Below is a small trained network, with its code and all its weights. Each question gives an input and a class and asks what happens when units are switched off, that is, made to give their printed mean instead of their output.

import numpy as np


def w(rows, s, z=0):
    codes = np.array(rows[::2]) - 128.0
    scale = np.full(codes.shape[1], s)
    scale[-1] = z or s
    return codes * scale


def norm(h):
    return h / np.sqrt((h * h).mean(-1, keepdims=True) + 1e-5)


def f(y):
    return y / 2 * (1 + np.tanh(0.7978845608 * (y + 0.044715 * y**3)))


def log_softmax(a):
    a = a - a.max(-1, keepdims=True)
    return a - np.log(np.exp(a).sum(-1, keepdims=True))


def net(x, mask):
    res = np.array(x, float).reshape(1, 3) / 4 @ E
    u = 0
    for l in range(3):
        y = f(norm(res) @ A[l][:, :-1].T + A[l][:, -1])
        res = res + np.where(mask[u : u + 8], y, B[l][:, -1]) @ B[l][:, :-1]
        u += 8
    return log_softmax(norm(res)[-1] @ U[:, :-1].T + U[:, -1])


A, B = {}, {}
E = w([
[43,38,252],'x0',
[249,107,246],'x1',
[177,39,114],'x2',
],0.0024)
A[0] = w([
[129,99,146,95],'0.n1',
[94,142,72,3],'0.n2',
[153,152,78,224],'0.n3',
[158,128,211,55],'0.n4',
[250,152,151,154],'0.n5',
[103,132,155,205],'0.n6',
[109,102,184,94],'0.n7',
[210,74,66,212],'0.n8',
],0.012,0.0014)
B[0] = w([
[198,115,112,138],'0.n1',
[203,115,121,176],'0.n2',
[12,216,42,200],'0.n3',
[126,203,120,200],'0.n4',
[86,75,251,252],'0.n5',
[203,3,57,155],'0.n6',
[155,194,28,178],'0.n7',
[28,6,141,236],'0.n8',
],0.0048,0.0046)
A[1] = w([
[173,60,166,217],'1.n1',
[156,188,203,39],'1.n2',
[6,219,193,191],'1.n3',
[133,184,255,6],'1.n4',
[186,18,56,32],'1.n5',
[253,65,254,209],'1.n6',
[221,224,134,155],'1.n7',
[95,81,152,245],'1.n8',
],0.0082,0.0017)
B[1] = w([
[112,198,93,183],'1.n1',
[73,75,125,140],'1.n2',
[207,103,125,231],'1.n3',
[134,2,71,175],'1.n4',
[202,93,81,186],'1.n5',
[116,203,94,252],'1.n6',
[65,218,207,169],'1.n7',
[183,200,118,200],'1.n8',
],0.0077,0.0041)
A[2] = w([
[108,83,123,104],'2.n1',
[133,137,47,55],'2.n2',
[133,168,96,98],'2.n3',
[254,83,177,98],'2.n4',
[205,200,100,203],'2.n5',
[216,91,228,116],'2.n6',
[240,87,64,47],'2.n7',
[84,166,193,250],'2.n8',
],0.0093,0.002)
B[2] = w([
[150,157,7,136],'2.n1',
[76,120,231,204],'2.n2',
[144,95,107,169],'2.n3',
[167,49,172,186],'2.n4',
[255,184,80,255],'2.n5',
[83,6,227,176],'2.n6',
[147,118,173,233],'2.n7',
[75,231,182,197],'2.n8',
],0.0055,0.004)
U = w([
[162,251,65,238],'0',
[208,107,144,143],'1',
[21,83,19,126],'2',
[219,96,84,2],'3',
[114,36,208,169],'4',
[47,244,192,73],'5',
[24,113,249,26],'6',
],0.013,0.0027)

Each question gives the input, the list of numbers given to net, and the class t.
The units are the neurons (one row each of A and B). Each row of codes is followed by its name. A weight is (code - 128) times the scale printed after its matrix; where a second scale follows, it is the last column's (A, B and U).
mask holds one flag per neuron, layer by layer. A switched-off neuron (its flag False) gives its mean, the last column of its row in B, instead of its output. The means were averaged over made-up inputs and are rounded, as every weight is.
A unit's drop is (log p(t) with every unit on - log p(t) with that unit switched off) / (log p(t) with every unit on - log p(t) with every unit switched off).
The circuit of an input: a set's keep is (log p(t) with only the set's units on - log p(t) with every unit switched off) / (log p(t) with every unit on - log p(t) with every unit switched off). Starting from the 12 units with the biggest drops (on a tie, the unit counted first), units are removed one at a time, each time the one whose removal leaves the highest keep (on an exact tie, the one counted first), for as long as the keep stays at least 0.8.
units of the circuit, in order: the units of the circuit, biggest drop first
k most important neurons: the k neurons with the biggest drops, biggest first
top k neurons in layer l: the k neurons of layer l with the biggest drops, biggest first
input [2,8,6], class 0: units of the circuit, in order	(1.n6)
input [-8,2,-3], class 4: 2 most important neurons	(1.n3; 0.n5)
input [4,4,2], class 0: 2 most important neurons	(0.n3; 1.n6)
input [1,1,4], class 0: units of the circuit, in order	(0.n3; 1.n6)
input [1,6,-2], class 5: units of the circuit, in order	(1.n6; 1.n2; 0.n4)
input [0,3,8], class 6: units of the circuit, in order	(2.n5; 1.n3)
input [-7,7,-3], class 4: units of the circuit, in order	(1.n4; 0.n5)
input [6,-3,2], class 3: 2 most important neurons	(0.n5; 0.n7)
input [3,-4,3], class 3: 2 most important neurons	(0.n5; 1.n5)
input [-1,1,5], class 6: units of the circuit, in order	(0.n8; 1.n4)
input [5,0,-6], class 1: units of the circuit, in order	(0.n3; 0.n5)
input [1,-6,-6], class 1: 4 most important neurons	(1.n3; 0.n7; 1.n7; 1.n6)
input [3,6,-6], class 5: top 4 neurons in layer 0	(0.n8; 0.n3; 0.n4; 0.n6)
input [-7,4,-5], class 4: top neuron in layer 0	(0.n5)
input [1,3,-1], class 5: 3 most important neurons	(0.n8; 1.n7; 0.n3)
input [-1,5,-6], class 4: 2 most important neurons	(1.n3; 1.n4)
input [8,7,0], class 5: 4 most important neurons	(0.n8; 0.n4; 1.n7; 0.n7)
input [-8,-4,7], class 2: 2 most important neurons	(0.n3; 0.n8)
input [-5,1,-5], class 4: 2 most important neurons	(1.n3; 0.n7)
input [-5,4,0], class 4: most important neuron	(1.n3)
input [4,3,3], class 0: 2 most important neurons	(0.n3; 0.n6)
input [-6,5,8], class 6: top 2 neurons in layer 0	(0.n8; 0.n5)
input [-6,7,4], class 6: top 2 neurons in layer 0	(0.n5; 0.n8)
input [-1,4,6], class 6: 2 most important neurons	(0.n5; 0.n8)
input [-1,6,8], class 6: 2 most important neurons	(0.n5; 0.n8)
input [6,-2,-6], class 1: top 3 neurons in layer 0	(0.n7; 0.n5; 0.n6)
input [2,-8,8], class 3: top 2 neurons in layer 1	(1.n5; 1.n8)
